Here is a tiny trained network, its code and every weight. The questions are about switching its units off for an input and a class, where a switched-off unit gives its printed mean instead of its output.

import numpy as np


def w(rows, s, z=0):
    codes = np.array(rows[::2]) - 128.0
    scale = np.full(codes.shape[1], s)
    scale[-1] = z or s
    return codes * scale


def f(y):
    return y / 2 * (1 + np.tanh(0.7978845608 * (y + 0.044715 * y**3)))


def log_softmax(a):
    a = a - a.max(-1, keepdims=True)
    return a - np.log(np.exp(a).sum(-1, keepdims=True))


def net(x, mask):
    res = np.array(x, float).reshape(1, 4) / 4 @ E
    y = f(res @ A[0][:, :-1].T + A[0][:, -1])
    res = res + np.where(mask, y, B[0][:, -1]) @ B[0][:, :-1]
    return log_softmax(res[-1] @ U[:, :-1].T + U[:, -1])


A, B = {}, {}
E = w([
[128,130,127],'x0',
[60,202,162],'x1',
[48,137,2],'x2',
[194,209,87],'x3',
],0.0081)
A[0] = w([
[125,81,86,112],'n0',
[147,157,97,198],'n1',
[213,85,228,205],'n2',
[172,171,213,237],'n3',
[16,222,137,122],'n4',
[223,151,169,3],'n5',
[57,147,138,83],'n6',
[147,140,141,131],'n7',
[196,98,190,164],'n8',
[134,114,120,93],'n9',
[171,81,54,143],'n10',
[163,136,139,106],'n11',
[150,154,166,88],'n12',
[113,152,68,122],'n13',
[19,30,139,179],'n14',
[62,44,220,187],'n15',
[82,223,254,122],'n16',
[107,93,246,112],'n17',
],0.015,0.0042)
B[0] = w([
[133,120,189,156],'n0',
[105,160,105,162],'n1',
[111,148,5,252],'n2',
[207,214,110,223],'n3',
[47,57,65,222],'n4',
[140,225,153,178],'n5',
[91,69,131,161],'n6',
[140,145,122,137],'n7',
[105,145,53,207],'n8',
[121,123,140,125],'n9',
[87,171,187,181],'n10',
[134,157,124,140],'n11',
[154,143,143,148],'n12',
[59,154,129,172],'n13',
[118,59,242,236],'n14',
[161,94,33,230],'n15',
[254,119,205,222],'n16',
[184,77,66,206],'n17',
],0.034,0.011)
U = w([
[80,69,11,255],'0',
[95,200,81,21],'1',
[211,81,115,43],'2',
[230,152,198,211],'3',
[100,79,254,157],'4',
[43,181,179,190],'5',
[60,44,144,8],'6',
],0.0079,0.0052)

Each question gives the input, the list of numbers given to net, and the class t.
The units are the neurons (one row each of A and B). Each row of codes is followed by its name. A weight is (code - 128) times the scale printed after its matrix; where a second scale follows, it is the last column's (A, B and U).
mask holds one flag per neuron, in row order. A switched-off neuron (its flag False) gives its mean, the last column of its row in B, instead of its output. The means were averaged over made-up inputs and are rounded, as every weight is.
A unit's drop is (log p(t) with every unit on - log p(t) with that unit switched off) / (log p(t) with every unit on - log p(t) with every unit switched off).
The circuit of an input: a set's keep is (log p(t) with only the set's units on - log p(t) with every unit switched off) / (log p(t) with every unit on - log p(t) with every unit switched off). Starting from the 12 units with the biggest drops (on a tie, the unit counted first), units are removed one at a time, each time the one whose removal leaves the highest keep (on an exact tie, the one counted first), for as long as the keep stays at least 0.8.
units of the circuit, in order: the units of the circuit, biggest drop first
k most important neurons: the k neurons with the biggest drops, biggest first
drop of u: that unit's drop, to one decimal
input [7,5,5,-5], class 6: units of the circuit, in order => (n14)
input [1,0,-6,2], class 1: 3 most important neurons => (n2; n8; n14)
input [2,5,-8,2], class 3: 2 most important neurons => (n16; n3)
input [-8,8,1,-4], class 6: units of the circuit, in order => (n4; n2; n14)
input [-2,3,-7,-1], class 2: 2 most important neurons => (n16; n2)
input [2,1,-2,6], class 3: 2 most important neurons => (n4; n2)
input [0,6,0,-8], class 2: 2 most important neurons => (n15; n16)
input [-4,5,0,-8], class 2: 4 most important neurons => (n15; n16; n14; n17)
input [3,1,-7,4], class 3: 3 most important neurons => (n16; n4; n3)
input [-7,3,1,-7], class 6: 4 most important neurons => (n14; n2; n15; n3)
input [-6,2,6,-2], class 6: 2 most important neurons => (n4; n16)
input [8,0,5,-5], class 4: 2 most important neurons => (n14; n2)
input [-6,1,-2,-5], class 2: 3 most important neurons => (n4; n14; n13)
input [4,6,-8,5], class 3: units of the circuit, in order => (n16)
input [-7,0,-6,6], class 1: 3 most important neurons => (n2; n8; n14)
input [5,4,-2,-3], class 2: drop of n16 => 0.5
input [5,2,-7,1], class 3: drop of n16 => 4.2
input [-1,-1,7,-6], class 4: drop of n4 => 0.0
